Below is a small trained network, with its code and all its weights. Each question gives an input and a class and asks what happens when units are switched off, that is, made to give their printed mean instead of their output.

import numpy as np


def w(rows, s, z=0):
    codes = np.array(rows[::2]) - 128.0
    scale = np.full(codes.shape[1], s)
    scale[-1] = z or s
    return codes * scale


def f(y):
    return y / 2 * (1 + np.tanh(0.7978845608 * (y + 0.044715 * y**3)))


def log_softmax(a):
    a = a - a.max(-1, keepdims=True)
    return a - np.log(np.exp(a).sum(-1, keepdims=True))


def net(x, mask):
    res = np.array(x, float).reshape(1, 8) / 4 @ E
    y = f(res @ A[0][:, :-1].T + A[0][:, -1])
    res = res + np.where(mask, y, B[0][:, -1]) @ B[0][:, :-1]
    return log_softmax(res[-1] @ U[:, :-1].T + U[:, -1])


A, B = {}, {}
E = w([
[133,123,129,124],'x0',
[132,124,128,126],'x1',
[217,219,75,150],'x2',
[108,59,29,159],'x3',
[129,129,127,128],'x4',
[131,126,128,126],'x5',
[125,130,128,131],'x6',
[160,95,174,247],'x7',
],0.012)
A[0] = w([
[168,93,170,244,195],'neuron 0',
[134,97,45,154,159],'neuron 1',
[158,179,93,93,172],'neuron 2',
[173,98,180,243,204],'neuron 3',
[201,193,92,145,185],'neuron 4',
[113,158,31,86,206],'neuron 5',
[91,43,187,161,210],'neuron 6',
[185,146,55,158,139],'neuron 7',
[250,192,73,145,197],'neuron 8',
[143,131,144,57,255],'neuron 9',
[116,64,17,148,220],'neuron 10',
[182,141,252,151,197],'neuron 11',
[146,218,94,103,192],'neuron 12',
[97,114,196,96,219],'neuron 13',
],0.011,0.0077)
B[0] = w([
[93,105,211,246,238],'neuron 0',
[133,79,48,194,187],'neuron 1',
[176,153,87,115,183],'neuron 2',
[101,142,200,197,243],'neuron 3',
[203,197,114,171,218],'neuron 4',
[158,98,41,103,206],'neuron 5',
[95,72,187,117,222],'neuron 6',
[155,157,46,203,193],'neuron 7',
[179,209,101,183,252],'neuron 8',
[129,177,118,28,197],'neuron 9',
[87,2,3,157,230],'neuron 10',
[111,177,210,126,219],'neuron 11',
[183,165,105,109,204],'neuron 12',
[60,159,185,70,196],'neuron 13',
],0.0085,0.014)
U = w([
[51,162,145,2,252],'0',
[72,137,213,135,114],'1',
[40,56,63,54,151],'2',
[76,42,138,189,127],'3',
[204,194,126,77,179],'4',
[129,215,161,196,50],'5',
[153,131,38,140,108],'6',
[121,133,93,243,22],'7',
],0.0083,0.0035)

Each question gives the input, the list of numbers given to net, and the class t.
The units are the neurons (one row each of A and B). Each row of codes is followed by its name. A weight is (code - 128) times the scale printed after its matrix; where a second scale follows, it is the last column's (A, B and U).
mask holds one flag per neuron, in row order. A switched-off neuron (its flag False) gives its mean, the last column of its row in B, instead of its output. The means were averaged over made-up inputs and are rounded, as every weight is.
A unit's drop is (log p(t) with every unit on - log p(t) with that unit switched off) / (log p(t) with every unit on - log p(t) with every unit switched off).
The circuit of an input: a set's keep is (log p(t) with only the set's units on - log p(t) with every unit switched off) / (log p(t) with every unit on - log p(t) with every unit switched off). Starting from the 12 units with the biggest drops (on a tie, the unit counted first), units are removed one at a time, each time the one whose removal leaves the highest keep (on an exact tie, the one counted first), for as long as the keep stays at least 0.8.
circuit, biggest first: the units of the circuit, biggest drop first
unit that matters most: the unit with the biggest drop
top k neurons: the k neurons with the biggest drops, biggest first
drop of u: that unit's drop, to one decimal
input [-3,8,3,0,7,0,8,-8], class 4: circuit, biggest first : (neuron 9; neuron 12)
input [-5,8,0,1,4,-4,-8,-5], class 2: circuit, biggest first : (neuron 8; neuron 4)
input [5,-8,5,2,2,3,8,0], class 6: circuit, biggest first : (neuron 0; neuron 3; neuron 11)
input [-8,-6,4,0,-7,1,-6,-7], class 4: unit that matters most : neuron 10
input [0,1,6,0,6,-8,-3,-4], class 4: top 3 neurons : (neuron 10; neuron 12; neuron 4)
input [-8,-3,0,3,-8,-2,-7,5], class 3: top 2 neurons : (neuron 8; neuron 4)
input [6,4,2,-6,-7,-3,-8,0], class 4: top 2 neurons : (neuron 0; neuron 3)
input [4,4,-3,4,-6,-5,1,0], class 2: top 2 neurons : (neuron 0; neuron 3)
input [-5,5,1,3,3,-5,4,-4], class 6: top 2 neurons : (neuron 6; neuron 13)
input [-2,-3,0,8,-7,-1,7,-6], class 2: drop of neuron 8 : 0.3
input [2,-3,-3,1,3,-1,-6,-5], class 2: drop of neuron 11 : 0.2
input [-7,1,-6,1,5,7,7,-1], class 2: drop of neuron 2 : 0.0
